Below is a small trained network, with its code and all its weights. Each question gives an input and a class and asks what happens when units are switched off, that is, made to give their printed mean instead of their output.

import numpy as np


def w(rows, s, z=0):
    codes = np.array(rows[::2]) - 128.0
    scale = np.full(codes.shape[1], s)
    scale[-1] = z or s
    return codes * scale


def f(y):
    return y / 2 * (1 + np.tanh(0.7978845608 * (y + 0.044715 * y**3)))


def log_softmax(a):
    a = a - a.max(-1, keepdims=True)
    return a - np.log(np.exp(a).sum(-1, keepdims=True))


def net(x, mask):
    res = np.array(x, float).reshape(1, 6) / 4 @ E
    y = f(res @ A[0][:, :-1].T + A[0][:, -1])
    res = res + np.where(mask, y, B[0][:, -1]) @ B[0][:, :-1]
    return log_softmax(res[-1] @ U[:, :-1].T + U[:, -1])


A, B = {}, {}
E = w([
[150,126,222,39,146,115,122],'x0',
[67,200,138,94,90,146,2],'x1',
[188,164,160,170,115,209,133],'x2',
[168,66,191,122,127,128,148],'x3',
[141,76,160,192,208,171,43],'x4',
[152,174,97,179,182,132,117],'x5',
],0.0086)
A[0] = w([
[183,115,137,181,139,186,97,114],'n1',
[102,130,200,62,71,137,141,193],'n2',
[170,176,158,152,179,137,82,225],'n3',
[158,66,166,161,131,77,163,158],'n4',
[90,156,71,147,95,127,117,150],'n5',
[157,157,103,119,63,116,219,224],'n6',
[149,59,156,147,142,151,111,192],'n7',
[159,98,158,104,118,75,139,66],'n8',
[166,99,96,139,102,100,199,250],'n9',
[120,146,75,148,145,212,140,67],'n10',
[131,141,141,126,146,159,131,118],'n11',
[101,115,117,190,139,130,51,254],'n12',
[150,148,107,199,181,213,93,140],'n13',
[115,117,185,65,87,154,124,111],'n14',
[163,84,160,189,142,111,146,203],'n15',
[145,142,74,140,100,108,217,242],'n16',
[140,139,141,184,147,250,97,198],'n17',
[78,160,63,157,119,108,91,141],'n18',
[56,172,85,164,122,95,113,158],'n19',
],0.011,0.0031)
B[0] = w([
[161,87,100,122,105,81,73,203],'n1',
[82,144,156,133,54,110,188,228],'n2',
[206,145,180,171,144,141,118,218],'n3',
[85,101,37,83,133,156,169,211],'n4',
[117,84,88,82,102,177,186,199],'n5',
[148,174,171,85,171,254,189,254],'n6',
[168,144,88,73,144,81,85,200],'n7',
[94,114,101,80,116,114,188,164],'n8',
[145,123,102,95,196,162,162,236],'n9',
[129,86,181,121,97,154,146,168],'n10',
[157,131,138,159,96,126,113,137],'n11',
[195,135,89,99,117,152,59,236],'n12',
[196,49,117,145,57,84,113,242],'n13',
[76,131,147,142,65,102,133,194],'n14',
[137,95,75,83,172,120,105,209],'n15',
[143,144,143,101,228,212,136,251],'n16',
[178,71,197,129,45,140,118,243],'n17',
[107,61,70,67,123,138,139,217],'n18',
[116,84,76,69,145,139,144,217],'n19',
],0.0091,0.0081)
U = w([
[85,188,168,164,81,143,120,127],'0',
[133,179,102,114,254,182,159,230],'1',
[222,92,175,225,99,90,53,141],'2',
[93,60,61,88,96,127,164,162],'3',
[36,103,149,190,104,59,144,2],'4',
[108,101,28,132,234,82,75,77],'5',
],0.009,0.0048)

Each question gives the input, the list of numbers given to net, and the class t.
The units are the neurons (one row each of A and B). Each row of codes is followed by its name. A weight is (code - 128) times the scale printed after its matrix; where a second scale follows, it is the last column's (A, B and U).
mask holds one flag per neuron, in row order. A switched-off neuron (its flag False) gives its mean, the last column of its row in B, instead of its output. The means were averaged over made-up inputs and are rounded, as every weight is.
A unit's drop is (log p(t) with every unit on - log p(t) with that unit switched off) / (log p(t) with every unit on - log p(t) with every unit switched off).
The circuit of an input: a set's keep is (log p(t) with only the set's units on - log p(t) with every unit switched off) / (log p(t) with every unit on - log p(t) with every unit switched off). Starting from the 12 units with the biggest drops (on a tie, the unit counted first), units are removed one at a time, each time the one whose removal leaves the highest keep (on an exact tie, the one counted first), for as long as the keep stays at least 0.8.
circuit, biggest first: the units of the circuit, biggest drop first
most important unit: the unit with the biggest drop
top k neurons: the k neurons with the biggest drops, biggest first
drop when u is switched off: that unit's drop, to one decimal
input [-4,2,0,-1,-8,-6], class 1: most important unit => n6
input [-5,3,-5,5,-4,7], class 1: circuit, biggest first => (n13; n17)
input [-6,3,-4,6,1,3], class 5: top 3 neurons => (n2; n17; n6)
input [-3,4,8,3,-8,-8], class 0: top 2 neurons => (n2; n14)
input [0,2,8,4,-6,-3], class 0: top 2 neurons => (n2; n14)
input [-5,3,6,2,-7,-7], class 1: top 2 neurons => (n6; n16)
input [-5,4,0,-8,3,8], class 3: top 3 neurons => (n18; n19; n5)
input [-7,-6,0,-1,-1,5], class 1: drop when n16 is switched off => 0.4
input [-2,8,8,0,-7,-2], class 0: drop when n15 is switched off => 0.2
input [-2,-8,6,5,-8,-6], class 1: drop when n8 is switched off => 0.0
input [3,-4,7,-5,-1,-7], class 1: drop when n6 is switched off => 0.1
